Below are the code and all the weights of a small trained network. Each question names an input and a class and asks about switching units off, where a switched-off unit gives its printed mean instead of its output.

import numpy as np


def w(rows, s, z=0):
    codes = np.array(rows[::2]) - 128.0
    scale = np.full(codes.shape[1], s)
    scale[-1] = z or s
    return codes * scale


def f(y):
    return np.maximum(y, 0)


def log_softmax(a):
    a = a - a.max(-1, keepdims=True)
    return a - np.log(np.exp(a).sum(-1, keepdims=True))


def net(x, mask):
    res = np.array(x, float).reshape(1, 5) / 4 @ E
    y = f(res @ A[0][:, :-1].T + A[0][:, -1])
    res = res + np.where(mask, y, B[0][:, -1]) @ B[0][:, :-1]
    return log_softmax(res[-1] @ U[:, :-1].T + U[:, -1])


A, B = {}, {}
E = w([
[162,107,108,151,14],'x0',
[145,6,62,129,159],'x1',
[115,111,123,2,100],'x2',
[126,127,127,128,128],'x3',
[130,128,128,128,128],'x4',
],0.0075)
A[0] = w([
[105,204,167,21,170,155],'n1',
[128,98,117,48,92,53],'n2',
[125,193,148,146,98,180],'n3',
[107,129,126,130,234,208],'n4',
[138,183,146,238,188,54],'n5',
[122,153,124,186,151,189],'n6',
[137,94,109,54,89,22],'n7',
[109,217,173,165,67,82],'n8',
[122,153,125,190,152,191],'n9',
[134,142,126,110,49,24],'n10',
[109,190,159,39,165,155],'n11',
[129,125,125,133,125,128],'n12',
[124,172,119,164,128,143],'n13',
[147,88,120,177,110,118],'n14',
[158,134,121,118,22,79],'n15',
[128,122,130,137,254,60],'n16',
[131,108,127,70,104,131],'n17',
[128,65,113,106,160,176],'n18',
[168,34,99,240,78,117],'n19',
[128,124,135,130,187,186],'n20',
[126,20,88,90,187,3],'n21',
[125,119,133,138,250,60],'n22',
[113,98,118,45,92,159],'n23',
[143,95,125,169,117,115],'n24',
[126,58,109,106,163,176],'n25',
[130,146,125,140,116,95],'n26',
[129,174,130,153,99,73],'n27',
],0.0081,0.0043)
B[0] = w([
[31,144,15,119,182,245],'n1',
[190,98,171,168,71,184],'n2',
[167,138,185,94,161,213],'n3',
[152,184,202,63,172,237],'n4',
[164,179,212,52,182,210],'n5',
[162,92,141,151,80,208],'n6',
[181,83,149,184,61,173],'n7',
[208,74,182,162,68,209],'n8',
[165,89,140,152,76,212],'n9',
[147,161,181,89,176,160],'n10',
[47,141,35,120,174,227],'n11',
[124,127,123,130,128,134],'n12',
[161,122,167,117,118,173],'n13',
[83,123,77,136,131,179],'n14',
[200,135,225,115,139,201],'n15',
[187,79,150,181,48,191],'n16',
[164,143,181,122,137,189],'n17',
[153,105,133,174,77,211],'n18',
[22,114,4,152,134,254],'n19',
[133,157,157,95,156,194],'n20',
[169,205,235,51,189,193],'n21',
[185,79,150,179,49,189],'n22',
[159,166,191,106,174,230],'n23',
[91,125,88,132,130,166],'n24',
[158,103,136,177,71,218],'n25',
[133,117,125,139,118,135],'n26',
[151,99,131,155,99,153],'n27',
],0.019,0.0052)
U = w([
[142,195,167,48,173,32],'0',
[154,55,130,200,58,141],'1',
[5,130,29,133,150,249],'2',
],0.011,0.00013)

Each question gives the input, the list of numbers given to net, and the class t.
The units are the neurons (one row each of A and B). Each row of codes is followed by its name. A weight is (code - 128) times the scale printed after its matrix; where a second scale follows, it is the last column's (A, B and U).
mask holds one flag per neuron, in row order. A switched-off neuron (its flag False) gives its mean, the last column of its row in B, instead of its output. The means were averaged over made-up inputs and are rounded, as every weight is.
A unit's drop is (log p(t) with every unit on - log p(t) with that unit switched off) / (log p(t) with every unit on - log p(t) with every unit switched off).
top k neurons: the k neurons with the biggest drops, biggest first
drop of u: that unit's drop, to one decimal
input [2,-8,-3,-1,-4], class 1: top 2 neurons	[n8, n4]
input [0,8,3,4,-3], class 0: top neuron	[n21]
input [8,-4,3,1,-4], class 0: top 2 neurons	[n10, n15]
input [-8,1,-4,8,6], class 1: top 3 neurons	[n16, n22, n21]
input [1,7,-7,-2,-2], class 2: top 2 neurons	[n19, n8]
input [1,-7,-4,-1,-7], class 1: top 2 neurons	[n8, n4]
input [-8,5,-3,0,2], class 1: top 3 neurons	[n16, n22, n25]
input [-3,-5,1,5,0], class 2: top 2 neurons	[n1, n11]
input [-6,-2,5,-3,-6], class 2: top 2 neurons	[n1, n11]
input [-8,3,-4,-8,5], class 1: top 2 neurons	[n16, n22]
input [-7,0,1,-4,8], class 2: top 2 neurons	[n1, n11]
input [-8,-5,6,1,-1], class 2: drop of n1	0.3
input [6,0,4,-3,1], class 0: drop of n27	0.1
input [3,3,-8,7,-7], class 2: drop of n19	0.5
